Here is a tiny trained network, its code and every weight. The questions are about switching its units off for an input and a class, where a switched-off unit gives its printed mean instead of its output.

import numpy as np


def w(rows, s, z=0):
    codes = np.array(rows[::2]) - 128.0
    scale = np.full(codes.shape[1], s)
    scale[-1] = z or s
    return codes * scale


def norm(h):
    return h / np.sqrt((h * h).mean(-1, keepdims=True) + 1e-5)


def f(y):
    return y / 2 * (1 + np.tanh(0.7978845608 * (y + 0.044715 * y**3)))


def log_softmax(a):
    a = a - a.max(-1, keepdims=True)
    return a - np.log(np.exp(a).sum(-1, keepdims=True))


def net(x, mask):
    res = np.array(x, float).reshape(1, 2) / 4 @ E
    u = 0
    for l in range(2):
        y = f(norm(res) @ A[l][:, :-1].T + A[l][:, -1])
        res = res + np.where(mask[u : u + 14], y, B[l][:, -1]) @ B[l][:, :-1]
        u += 14
    return log_softmax(norm(res)[-1] @ U[:, :-1].T + U[:, -1])


A, B = {}, {}
E = w([
[133,57,30,104,223],'x0',
[168,51,154,104,10],'x1',
],0.011)
A[0] = w([
[153,159,118,93,125,113],'0.n0',
[102,160,171,159,113,50],'0.n1',
[199,75,172,100,131,94],'0.n2',
[87,106,178,148,77,177],'0.n3',
[190,127,126,140,154,51],'0.n4',
[171,90,125,39,254,117],'0.n5',
[130,97,192,77,143,87],'0.n6',
[22,139,103,148,201,155],'0.n7',
[131,184,128,192,91,91],'0.n8',
[86,90,70,135,141,79],'0.n9',
[60,67,156,161,137,77],'0.n10',
[143,170,120,84,81,29],'0.n11',
[129,224,76,146,154,254],'0.n12',
[146,103,129,118,85,72],'0.n13',
],0.009,0.0014)
B[0] = w([
[134,120,170,94,159,126],'0.n0',
[169,54,187,55,185,166],'0.n1',
[52,163,105,43,126,175],'0.n2',
[37,115,3,232,161,200],'0.n3',
[122,97,158,154,64,123],'0.n4',
[127,111,191,161,132,253],'0.n5',
[99,91,94,193,105,135],'0.n6',
[156,155,147,63,69,228],'0.n7',
[95,57,194,188,141,173],'0.n8',
[145,109,186,128,108,169],'0.n9',
[182,180,119,109,155,124],'0.n10',
[183,132,86,122,220,142],'0.n11',
[27,86,84,112,34,212],'0.n12',
[78,130,96,160,98,166],'0.n13',
],0.0062,0.0052)
A[1] = w([
[185,149,206,163,143,254],'1.n0',
[42,77,139,188,184,122],'1.n1',
[187,177,218,112,50,116],'1.n2',
[127,65,172,23,92,132],'1.n3',
[73,250,116,105,199,56],'1.n4',
[173,119,81,104,254,176],'1.n5',
[177,76,30,231,177,137],'1.n6',
[253,89,92,98,49,137],'1.n7',
[196,28,25,104,136,118],'1.n8',
[48,92,96,74,48,165],'1.n9',
[84,248,196,178,131,125],'1.n10',
[102,50,77,23,154,131],'1.n11',
[142,66,238,85,73,98],'1.n12',
[118,82,128,85,42,193],'1.n13',
],0.0097,0.0036)
B[1] = w([
[157,147,168,154,240,161],'1.n0',
[152,231,133,69,125,189],'1.n1',
[126,119,125,138,202,178],'1.n2',
[140,223,112,124,143,202],'1.n3',
[85,121,1,6,38,187],'1.n4',
[141,51,179,206,47,189],'1.n5',
[174,222,191,117,145,168],'1.n6',
[37,138,4,113,112,197],'1.n7',
[106,89,196,180,70,232],'1.n8',
[167,148,123,97,156,254],'1.n9',
[174,28,111,187,104,224],'1.n10',
[160,142,158,166,166,235],'1.n11',
[160,140,83,93,152,205],'1.n12',
[110,120,154,110,170,239],'1.n13',
],0.0083,0.0075)
U = w([
[81,118,34,76,70,178],'0',
[178,82,194,230,144,207],'1',
[186,252,141,83,191,7],'2',
],0.017,0.0019)

Each question gives the input, the list of numbers given to net, and the class t.
The units are the neurons (one row each of A and B). Each row of codes is followed by its name. A weight is (code - 128) times the scale printed after its matrix; where a second scale follows, it is the last column's (A, B and U).
mask holds one flag per neuron, layer by layer. A switched-off neuron (its flag False) gives its mean, the last column of its row in B, instead of its output. The means were averaged over made-up inputs and are rounded, as every weight is.
A unit's drop is (log p(t) with every unit on - log p(t) with that unit switched off) / (log p(t) with every unit on - log p(t) with every unit switched off).
The circuit of an input: a set's keep is (log p(t) with only the set's units on - log p(t) with every unit switched off) / (log p(t) with every unit on - log p(t) with every unit switched off). Starting from the 12 units with the biggest drops (on a tie, the unit counted first), units are removed one at a time, each time the one whose removal leaves the highest keep (on an exact tie, the one counted first), for as long as the keep stays at least 0.8.
circuit, biggest first: the units of the circuit, biggest drop first
top k neurons: the k neurons with the biggest drops, biggest first
top k neurons in layer l: the k neurons of layer l with the biggest drops, biggest first
drop of u: that unit's drop, to one decimal
input [-7,-4], class 1: circuit, biggest first -> [1.n10]
input [3,2], class 2: top 4 neurons -> [1.n3; 0.n11; 0.n5; 0.n9]
input [8,6], class 1: top 2 neurons -> [1.n8; 1.n11]
input [7,-6], class 1: top 3 neurons in layer 1 -> [1.n5; 1.n7; 1.n11]
input [-8,-8], class 0: top 2 neurons in layer 1 -> [1.n4; 1.n11]
input [7,6], class 1: top 2 neurons -> [1.n8; 0.n7]
input [3,0], class 2: top 2 neurons -> [0.n5; 0.n9]
input [-5,5], class 0: top 2 neurons in layer 0 -> [0.n5; 0.n3]
input [-3,1], class 2: top 2 neurons -> [1.n1; 0.n3]
input [4,0], class 1: top 2 neurons in layer 0 -> [0.n12; 0.n8]
input [-5,8], class 0: drop of 0.n3 -> 0.1
input [-6,7], class 0: drop of 0.n3 -> 1.2
input [4,-5], class 0: drop of 0.n7 -> 0.1
input [7,-5], class 1: circuit, biggest first -> [1.n5]
